Here is a tiny trained network, its code and every weight. The questions are about switching its units off for an input and a class, where a switched-off unit gives its printed mean instead of its output.

import numpy as np


def w(rows, s, z=0):
    codes = np.array(rows[::2]) - 128.0
    scale = np.full(codes.shape[1], s)
    scale[-1] = z or s
    return codes * scale


def norm(h):
    return h / np.sqrt((h * h).mean(-1, keepdims=True) + 1e-5)


def f(y):
    return np.maximum(y, 0)


def log_softmax(a):
    a = a - a.max(-1, keepdims=True)
    return a - np.log(np.exp(a).sum(-1, keepdims=True))


def net(x, mask):
    res = np.array(x, float).reshape(1, 3) / 4 @ E
    u = 0
    for l in range(2):
        y = f(norm(res) @ A[l][:, :-1].T + A[l][:, -1])
        res = res + np.where(mask[u : u + 14], y, B[l][:, -1]) @ B[l][:, :-1]
        u += 14
    return log_softmax(norm(res)[-1] @ U[:, :-1].T + U[:, -1])


A, B = {}, {}
E = w([
[161,104,123,2,96],'x0',
[145,60,96,75,204],'x1',
[128,120,53,158,119],'x2',
],0.0095)
A[0] = w([
[116,33,98,95,84,2],'L0N0',
[159,10,48,172,93,56],'L0N1',
[170,141,158,213,59,97],'L0N2',
[166,67,52,143,154,105],'L0N3',
[216,71,70,151,220,252],'L0N4',
[147,126,35,194,137,154],'L0N5',
[170,123,78,114,105,36],'L0N6',
[133,146,2,65,62,190],'L0N7',
[116,96,119,95,79,228],'L0N8',
[162,144,30,87,38,211],'L0N9',
[38,99,59,102,105,117],'L0N10',
[122,227,106,82,82,158],'L0N11',
[62,86,241,168,174,99],'L0N12',
[113,103,109,204,131,192],'L0N13',
],0.0087,0.00092)
B[0] = w([
[78,143,208,102,65,192],'L0N0',
[253,230,189,172,105,206],'L0N1',
[216,164,94,87,134,209],'L0N2',
[105,185,141,114,100,212],'L0N3',
[15,247,220,27,140,254],'L0N4',
[148,116,95,95,106,210],'L0N5',
[170,103,98,206,128,163],'L0N6',
[134,108,185,195,69,225],'L0N7',
[63,100,114,160,74,178],'L0N8',
[83,111,215,208,105,211],'L0N9',
[156,152,128,239,108,172],'L0N10',
[59,159,156,179,154,186],'L0N11',
[69,228,205,147,157,202],'L0N12',
[221,99,177,21,188,199],'L0N13',
],0.0057,0.0061)
A[1] = w([
[214,48,150,200,119,218],'L1N0',
[95,186,68,38,160,229],'L1N1',
[188,127,48,177,107,170],'L1N2',
[130,100,76,240,83,181],'L1N3',
[53,126,203,41,93,162],'L1N4',
[225,201,79,18,128,140],'L1N5',
[198,181,135,152,99,206],'L1N6',
[84,174,217,168,48,133],'L1N7',
[112,142,131,133,107,206],'L1N8',
[63,61,158,17,127,86],'L1N9',
[120,1,148,91,164,253],'L1N10',
[148,143,83,168,157,132],'L1N11',
[175,133,153,243,127,206],'L1N12',
[140,176,157,166,34,193],'L1N13',
],0.0095,0.0021)
B[1] = w([
[46,79,34,117,126,144],'L1N0',
[94,115,122,197,94,168],'L1N1',
[149,97,60,71,200,143],'L1N2',
[82,95,99,63,133,155],'L1N3',
[163,70,120,122,137,232],'L1N4',
[159,180,110,156,135,170],'L1N5',
[137,139,109,180,174,189],'L1N6',
[141,129,147,116,153,250],'L1N7',
[146,108,139,110,153,159],'L1N8',
[130,164,81,123,70,182],'L1N9',
[94,254,105,148,76,150],'L1N10',
[219,136,154,114,124,138],'L1N11',
[88,144,78,100,152,187],'L1N12',
[170,47,116,146,89,216],'L1N13',
],0.009,0.012)
U = w([
[155,248,197,206,183,106],'0',
[202,74,213,88,89,250],'1',
[182,122,53,88,213,123],'2',
[30,66,105,169,62,23],'3',
[52,164,219,54,242,128],'4',
[101,191,140,73,47,82],'5',
],0.012,0.0017)

Each question gives the input, the list of numbers given to net, and the class t.
The units are the neurons (one row each of A and B). Each row of codes is followed by its name. A weight is (code - 128) times the scale printed after its matrix; where a second scale follows, it is the last column's (A, B and U).
mask holds one flag per neuron, layer by layer. A switched-off neuron (its flag False) gives its mean, the last column of its row in B, instead of its output. The means were averaged over made-up inputs and are rounded, as every weight is.
A unit's drop is (log p(t) with every unit on - log p(t) with that unit switched off) / (log p(t) with every unit on - log p(t) with every unit switched off).
The circuit of an input: a set's keep is (log p(t) with only the set's units on - log p(t) with every unit switched off) / (log p(t) with every unit on - log p(t) with every unit switched off). Starting from the 12 units with the biggest drops (on a tie, the unit counted first), units are removed one at a time, each time the one whose removal leaves the highest keep (on an exact tie, the one counted first), for as long as the keep stays at least 0.8.
circuit, biggest first: the units of the circuit, biggest drop first
most important unit: the unit with the biggest drop
top k neurons: the k neurons with the biggest drops, biggest first
top k neurons in layer l: the k neurons of layer l with the biggest drops, biggest first
input [1,-6,0], class 1: circuit, biggest first => (L1N13 L1N10)
input [-4,5,8], class 0: most important unit => L0N4
input [3,4,-1], class 5: circuit, biggest first => (L1N9 L1N10)
input [-3,7,8], class 0: top 2 neurons => (L0N4 L0N1)
input [1,1,-2], class 5: circuit, biggest first => (L0N1 L1N9)
input [0,-6,7], class 2: circuit, biggest first => (L1N2 L0N2 L0N4)
input [1,0,4], class 3: top 2 neurons => (L0N7 L1N0)
input [3,6,0], class 5: top 3 neurons => (L1N9 L1N13 L0N12)
input [-8,7,-1], class 4: circuit, biggest first => (L0N4 L1N6)
input [3,2,-3], class 5: circuit, biggest first => (L1N10 L0N1 L1N9)
input [1,8,-8], class 5: top 3 neurons in layer 1 => (L1N9 L1N10 L1N7)
input [1,6,2], class 1: top 2 neurons => (L1N4 L0N0)
input [-6,0,2], class 2: top 2 neurons in layer 0 => (L0N4 L0N0)
input [-4,8,-2], class 4: circuit, biggest first => (L0N4)
input [1,3,8], class 1: top 3 neurons => (L1N13 L0N4 L0N7)
input [2,-5,6], class 3: top 3 neurons in layer 0 => (L0N9 L0N7 L0N11)
input [5,4,-2], class 5: top 3 neurons in layer 1 => (L1N10 L1N9 L1N13)
input [2,6,1], class 1: top 2 neurons => (L1N4 L0N1)
input [1,3,-2], class 5: top 2 neurons in layer 1 => (L1N9 L1N13)
input [0,-4,6], class 2: top neuron => (L1N2)
input [8,-1,2], class 3: top 2 neurons => (L0N4 L0N7)
input [-1,6,6], class 0: top 2 neurons => (L0N4 L0N1)
